Below are the code and all the weights of a small trained network. Each question names an input and a target symbol and asks about switching units off, where a switched-off unit gives its printed mean instead of its output.

import numpy as np


def w(rows, s, z=0):
    codes = np.array(rows[::2]) - 128.0
    scale = np.full(codes.shape[1], s)
    scale[-1] = z or s
    return codes * scale


def norm(h):
    return h / np.sqrt((h * h).mean(-1, keepdims=True) + 1e-5)


def f(y):
    return y / 2 * (1 + np.tanh(0.7978845608 * (y + 0.044715 * y**3)))


def softmax(a):
    e = np.exp(a - a.max(-1, keepdims=True))
    return e / e.sum(-1, keepdims=True)


def log_softmax(a):
    a = a - a.max(-1, keepdims=True)
    return a - np.log(np.exp(a).sum(-1, keepdims=True))


def net(x, mask):
    ids = ['αγδζηλμξπστφψω'.index(c) for c in x.split()]
    T = len(ids)
    res = E[ids] + P[:T]
    u = 0
    for l in range(2):
        r = norm(res)
        for j in range(2):
            rows = slice(2 * j, 2 * j + 2)
            q, k, v = (r @ M[l][rows].T for M in (Q, K, V))
            z = softmax(np.where(np.tri(T) > 0, q @ k.T / 2**0.5, -1e9)) @ v
            o = O[l][rows]
            res = res + np.where(mask[u + j], z, o[:, -1]) @ o[:, :-1]
        u += 2
        y = f(norm(res) @ A[l][:, :-1].T + A[l][:, -1])
        res = res + np.where(mask[u : u + 12], y, B[l][:, -1]) @ B[l][:, :-1]
        u += 12
    return log_softmax(norm(res)[-1] @ U[:, :-1].T + U[:, -1])


Q, K, V, O, A, B = {}, {}, {}, {}, {}, {}
E = w([
[185,2,150,139,105,150,183,64,107,128],'α',
[98,192,85,166,103,202,111,110,51,76],'γ',
[129,249,33,175,133,174,103,94,136,131],'δ',
[188,115,177,57,178,204,202,121,230,133],'ζ',
[166,196,49,134,144,135,69,112,121,107],'η',
[230,84,170,111,96,22,58,229,163,182],'λ',
[176,51,209,131,183,131,157,162,91,84],'μ',
[252,238,41,117,169,156,26,92,188,137],'ξ',
[116,211,148,147,163,209,69,156,62,61],'π',
[128,106,189,126,136,123,118,75,253,46],'σ',
[229,46,194,190,113,21,189,110,147,128],'τ',
[132,165,100,82,112,188,62,188,88,52],'φ',
[153,138,102,125,112,194,69,109,95,101],'ψ',
[156,190,74,123,144,140,66,142,140,109],'ω',
],0.014)
P = w([
[144,77,30,249,250,96,134,205,169,115],'0',
[201,125,124,111,159,120,204,115,99,1],'1',
[184,163,192,120,101,136,172,143,141,41],'2',
[204,170,194,101,63,87,153,152,163,59],'3',
[188,121,209,48,107,82,25,95,101,159],'4',
[161,129,195,29,123,80,22,69,76,182],'5',
],0.0079)
Q[0] = w([
[134,211,84,185,78,133,118,170,95,153],'0.h0',
[132,2,147,172,113,43,198,162,107,182],'0.h0',
[123,120,118,128,129,128,121,124,131,117],'0.h1',
[114,122,137,129,133,124,133,134,138,141],'0.h1',
],0.048)
K[0] = w([
[139,145,76,217,134,109,139,212,30,121],'0.h0',
[175,74,162,138,165,114,253,81,167,14],'0.h0',
[126,129,128,137,123,124,125,118,131,120],'0.h1',
[130,139,129,119,123,121,136,128,130,122],'0.h1',
],0.038)
V[0] = w([
[132,251,159,98,32,102,111,127,57,141],'0.h0',
[139,142,86,137,104,103,67,153,82,186],'0.h0',
[72,158,151,107,145,125,136,128,244,63],'0.h1',
[196,162,115,49,157,212,228,249,129,200],'0.h1',
],0.02)
O[0] = w([
[109,205,98,24,198,1,76,62,152,131,34],'0.h0',
[117,180,103,104,212,208,145,203,82,148,2],'0.h0',
[98,146,119,127,238,135,78,34,149,135,252],'0.h1',
[109,14,23,33,32,229,128,147,160,150,131],'0.h1',
],0.0081,0.018)
A[0] = w([
[165,39,151,152,111,82,152,136,139,139,106],'0.n0',
[130,165,132,114,67,127,109,156,109,129,143],'0.n1',
[158,75,179,125,155,132,206,149,125,131,103],'0.n2',
[125,143,126,122,156,112,122,129,71,199,99],'0.n3',
[139,143,156,143,137,92,170,180,108,169,8],'0.n4',
[133,69,148,95,91,121,172,128,103,191,87],'0.n5',
[69,112,81,87,116,125,88,115,67,175,74],'0.n6',
[112,126,165,90,133,126,96,133,22,251,64],'0.n7',
[131,167,114,145,83,134,103,149,83,88,182],'0.n8',
[143,159,110,86,101,85,167,147,146,117,60],'0.n9',
[116,107,163,168,133,94,136,130,114,108,72],'0.n10',
[132,123,162,144,66,84,161,159,90,203,3],'0.n11',
],0.028,0.0059)
B[0] = w([
[162,110,187,229,142,181,129,185,117,109,250],'0.n0',
[123,149,128,98,99,140,131,109,64,141,139],'0.n1',
[142,158,168,128,120,121,177,165,109,170,181],'0.n2',
[78,127,108,178,146,105,75,130,85,114,144],'0.n3',
[222,129,64,129,106,71,197,125,84,73,131],'0.n4',
[112,144,117,111,112,91,75,51,170,85,183],'0.n5',
[190,48,82,113,170,188,119,136,63,122,147],'0.n6',
[95,190,175,108,228,195,50,115,57,186,139],'0.n7',
[90,166,131,81,119,85,140,126,119,120,149],'0.n8',
[110,183,169,158,6,101,111,143,115,167,137],'0.n9',
[114,121,74,63,89,136,112,63,142,129,181],'0.n10',
[105,64,69,119,56,70,19,120,135,214,151],'0.n11',
],0.026,0.023)
Q[1] = w([
[148,30,175,186,217,165,101,47,177,88],'1.h0',
[123,99,162,194,15,153,173,102,206,70],'1.h0',
[167,11,159,203,183,79,141,30,252,86],'1.h1',
[155,150,119,149,187,88,87,137,48,130],'1.h1',
],0.035)
K[1] = w([
[137,119,189,61,116,120,36,39,120,138],'1.h0',
[107,117,135,143,68,166,186,89,220,39],'1.h0',
[124,130,219,119,124,149,110,4,174,91],'1.h1',
[107,139,153,199,124,128,165,160,138,136],'1.h1',
],0.045)
V[1] = w([
[188,70,161,73,109,206,109,73,144,182],'1.h0',
[225,156,4,127,144,161,161,89,133,89],'1.h0',
[253,130,53,152,157,44,95,190,203,193],'1.h1',
[47,160,35,216,124,206,104,141,112,140],'1.h1',
],0.024)
O[1] = w([
[166,232,16,138,59,139,100,146,150,207,232],'1.h0',
[216,106,66,48,156,69,170,186,172,143,109],'1.h0',
[171,193,91,140,202,221,113,1,182,142,10],'1.h1',
[187,128,224,121,136,146,101,225,224,53,200],'1.h1',
],0.0099,0.012)
A[1] = w([
[121,128,146,99,196,90,118,139,50,154,85],'1.n0',
[189,104,162,208,128,81,101,122,98,191,95],'1.n1',
[125,147,147,224,81,174,201,107,147,128,79],'1.n2',
[198,120,84,188,171,252,126,137,78,103,67],'1.n3',
[116,175,115,155,189,192,208,155,131,114,42],'1.n4',
[124,87,100,157,100,167,139,156,45,208,225],'1.n5',
[200,108,237,193,123,146,180,163,57,162,108],'1.n6',
[77,148,141,119,175,80,85,80,121,171,21],'1.n7',
[85,141,70,77,238,220,86,135,71,206,40],'1.n8',
[138,141,111,138,60,151,81,62,144,101,1],'1.n9',
[91,93,123,99,132,199,110,208,132,145,153],'1.n10',
[70,192,91,94,144,99,196,33,167,175,2],'1.n11',
],0.023,0.0024)
B[1] = w([
[161,137,166,160,161,73,146,81,93,170,163],'1.n0',
[151,109,145,133,50,138,119,208,165,155,233],'1.n1',
[162,145,169,90,148,69,103,199,60,150,247],'1.n2',
[117,205,104,224,107,174,172,137,106,108,204],'1.n3',
[113,96,205,67,120,117,140,86,143,204,138],'1.n4',
[150,83,196,157,129,104,88,156,199,98,178],'1.n5',
[125,111,27,203,126,195,108,133,165,124,252],'1.n6',
[137,176,55,150,173,156,95,137,156,117,162],'1.n7',
[142,116,200,94,235,134,53,150,5,118,169],'1.n8',
[82,68,150,54,184,92,128,62,140,140,215],'1.n9',
[83,165,104,72,144,64,122,82,109,161,153],'1.n10',
[144,100,69,167,48,234,158,92,175,41,148],'1.n11',
],0.03,0.027)
U = w([
[185,124,102,229,91,158,100,197,143,133,176],'α',
[136,54,206,88,91,72,63,123,153,179,62],'γ',
[123,104,50,139,122,170,54,24,164,103,209],'δ',
[155,93,124,163,190,146,212,93,125,228,110],'ζ',
[17,149,75,123,168,164,130,155,157,248,85],'η',
[139,197,134,203,213,47,99,87,152,104,138],'λ',
[91,106,160,97,221,173,153,207,170,29,72],'μ',
[181,120,110,141,101,70,200,98,42,60,171],'ξ',
[184,221,139,64,145,162,159,146,209,175,164],'π',
[233,100,26,53,187,154,84,174,74,117,3],'σ',
[76,242,139,118,54,109,85,99,94,107,162],'τ',
[52,171,35,73,135,75,112,213,123,100,120],'φ',
[4,73,102,189,133,111,154,132,46,88,31],'ψ',
[129,137,217,94,119,254,143,111,77,102,92],'ω',
],0.0071,0.0026)

Each question gives the input, a string of symbols that net reads in full, and the target symbol t.
The units are the heads (2 rows each of Q, K, V and O) and the neurons (one row each of A and B). Each row of codes is followed by its name. A weight is (code - 128) times the scale printed after its matrix; where a second scale follows, it is the last column's (O, A, B and U).
mask holds one flag per unit, layer by layer, with each layer's heads first. A switched-off unit (its flag False) gives its mean, the last column of its rows in O or B, instead of its output. The means were averaged over made-up inputs and are rounded, as every weight is.
A unit's drop is (log p(t) with every unit on - log p(t) with that unit switched off) / (log p(t) with every unit on - log p(t) with every unit switched off).
k most important neurons: the k neurons with the biggest drops, biggest first
k most important neurons of layer l: the k neurons of layer l with the biggest drops, biggest first
heads that matter: for each layer, one digit per head in row order, 1 if its drop is at least 0.15 and else 0, layers parted by /
input ω ζ σ ψ λ λ, target γ: heads that matter => 01 / 00
input τ σ η δ, target δ: heads that matter => 01 / 01
input γ μ μ η, target ξ: heads that matter => 11 / 00
input τ ζ σ γ, target δ: 2 most important neurons => (0.n0; 0.n9)
input ξ μ σ ξ, target π: heads that matter => 10 / 01
input π σ π φ, target ψ: most important neuron of layer 1 => (1.n2)
input σ σ δ, target λ: 2 most important neurons => (0.n10; 0.n0)
input σ α γ, target λ: heads that matter => 11 / 00
input ζ ζ ψ λ ξ, target σ: heads that matter => 11 / 10
input δ α σ η, target μ: heads that matter => 10 / 11
input λ σ σ φ, target ω: 4 most important neurons of layer 0 => (0.n11; 0.n0; 0.n4; 0.n8)
input τ α φ, target δ: heads that matter => 11 / 01
input τ ψ γ, target δ: 2 most important neurons of layer 0 => (0.n0; 0.n4)
input η φ φ, target ζ: heads that matter => 11 / 10
input λ γ δ δ, target ω: most important neuron => (0.n11)
input δ ζ α ψ μ ζ, target γ: 2 most important neurons of layer 1 => (1.n9; 1.n6)
input λ η ω, target ω: heads that matter => 11 / 01
input ζ σ ω, target σ: 2 most important neurons => (0.n0; 0.n6)
input ζ σ λ σ σ σ, target δ: 2 most important neurons => (0.n0; 1.n11)
input λ ζ λ δ, target ω: heads that matter => 10 / 01
input α δ λ ω, target τ: 2 most important neurons => (0.n9; 0.n0)
input ω α σ δ, target η: 2 most important neurons => (0.n0; 0.n5)
input τ η ω, target δ: 4 most important neurons of layer 0 => (0.n0; 0.n4; 0.n2; 0.n11)
input σ σ μ ξ, target λ: heads that matter => 10 / 00
input δ ζ π φ, target μ: heads that matter => 10 / 11
input ζ σ σ ψ λ λ, target γ: heads that matter => 11 / 00
input γ σ δ, target ξ: 3 most important neurons => (0.n0; 0.n4; 0.n8)
input λ ω ψ, target ω: 2 most important neurons => (0.n11; 0.n0)
input γ ζ γ π, target ξ: 2 most important neurons => (0.n0; 0.n8)
input δ λ ψ, target μ: 2 most important neurons => (0.n5; 0.n0)
